Below are the code and all the weights of a small trained network. Each question names an input and a class and asks about switching units off, where a switched-off unit gives its printed mean instead of its output.

import numpy as np


def w(rows, s, z=0):
    codes = np.array(rows[::2]) - 128.0
    scale = np.full(codes.shape[1], s)
    scale[-1] = z or s
    return codes * scale


def f(y):
    return y / 2 * (1 + np.tanh(0.7978845608 * (y + 0.044715 * y**3)))


def log_softmax(a):
    a = a - a.max(-1, keepdims=True)
    return a - np.log(np.exp(a).sum(-1, keepdims=True))


def net(x, mask):
    res = np.array(x, float).reshape(1, 4) / 4 @ E
    y = f(res @ A[0][:, :-1].T + A[0][:, -1])
    res = res + np.where(mask, y, B[0][:, -1]) @ B[0][:, :-1]
    return log_softmax(res[-1] @ U[:, :-1].T + U[:, -1])


A, B = {}, {}
E = w([
[129,128,128,126,130,131],'x0',
[148,89,2,110,183,86],'x1',
[128,204,138,50,152,36],'x2',
[45,198,63,158,146,120],'x3',
],0.01)
A[0] = w([
[96,29,59,122,90,37,101],'n0',
[167,172,131,43,107,39,1],'n1',
[52,142,98,162,194,252,154],'n2',
[62,14,108,77,163,84,24],'n3',
[136,2,84,225,31,153,15],'n4',
[200,69,72,136,185,90,84],'n5',
[110,146,253,161,79,131,34],'n6',
[194,8,161,71,92,100,68],'n7',
],0.0081,0.0053)
B[0] = w([
[67,154,191,91,145,206,200],'n0',
[189,250,221,215,190,138,204],'n1',
[154,124,115,153,100,71,254],'n2',
[86,202,107,163,136,180,142],'n3',
[223,233,203,191,217,76,225],'n4',
[64,189,169,75,124,226,206],'n5',
[75,184,76,114,112,210,216],'n6',
[14,156,1,124,38,18,206],'n7',
],0.01,0.0054)
U = w([
[87,140,142,125,130,254,79],'0',
[191,160,206,168,175,47,64],'1',
[130,101,140,128,132,99,252],'2',
[65,127,77,164,93,6,99],'3',
[160,18,149,100,146,113,159],'4',
],0.013,0.016)

Each question gives the input, the list of numbers given to net, and the class t.
The units are the neurons (one row each of A and B). Each row of codes is followed by its name. A weight is (code - 128) times the scale printed after its matrix; where a second scale follows, it is the last column's (A, B and U).
mask holds one flag per neuron, in row order. A switched-off neuron (its flag False) gives its mean, the last column of its row in B, instead of its output. The means were averaged over made-up inputs and are rounded, as every weight is.
A unit's drop is (log p(t) with every unit on - log p(t) with that unit switched off) / (log p(t) with every unit on - log p(t) with every unit switched off).
The circuit of an input: a set's keep is (log p(t) with only the set's units on - log p(t) with every unit switched off) / (log p(t) with every unit on - log p(t) with every unit switched off). Starting from all 8 units, units are removed one at a time, each time the one whose removal leaves the highest keep (on an exact tie, the one counted first), for as long as the keep stays at least 0.8.
circuit, biggest first: the units of the circuit, biggest drop first
k most important neurons: the k neurons with the biggest drops, biggest first
drop when u is switched off: that unit's drop, to one decimal
input [0,-7,6,-7], class 0: most important neuron : (n6)
input [1,5,3,-5], class 0: 2 most important neurons : (n5 n0)
input [-2,-3,-5,-4], class 1: 2 most important neurons : (n4 n5)
input [7,-5,-7,6], class 1: 2 most important neurons : (n4 n2)
input [3,1,-6,6], class 1: 2 most important neurons : (n4 n7)
input [8,7,8,-2], class 1: 2 most important neurons : (n1 n6)
input [-5,6,2,-7], class 3: 2 most important neurons : (n7 n6)
input [-8,-5,-5,5], class 2: 3 most important neurons : (n2 n7 n5)
input [-5,-5,3,2], class 0: 2 most important neurons : (n6 n7)
input [-3,-4,7,-8], class 3: 2 most important neurons : (n7 n4)
input [6,6,-1,-4], class 0: 2 most important neurons : (n5 n0)
input [2,1,-6,7], class 3: 3 most important neurons : (n2 n1 n5)
input [5,1,5,3], class 1: 3 most important neurons : (n7 n1 n6)
input [0,-1,0,2], class 4: most important neuron : (n7)
input [5,4,-5,-4], class 1: 2 most important neurons : (n4 n6)
input [-2,-3,-1,-4], class 3: drop when n5 is switched off : 0.2
input [3,-1,-6,-2], class 1: drop when n4 is switched off : 0.9
input [6,-8,-1,-8], class 0: drop when n2 is switched off : 0.5
input [0,1,0,-3], class 4: drop when n5 is switched off : 0.0
input [8,8,0,-3], class 0: circuit, biggest first : (n5)
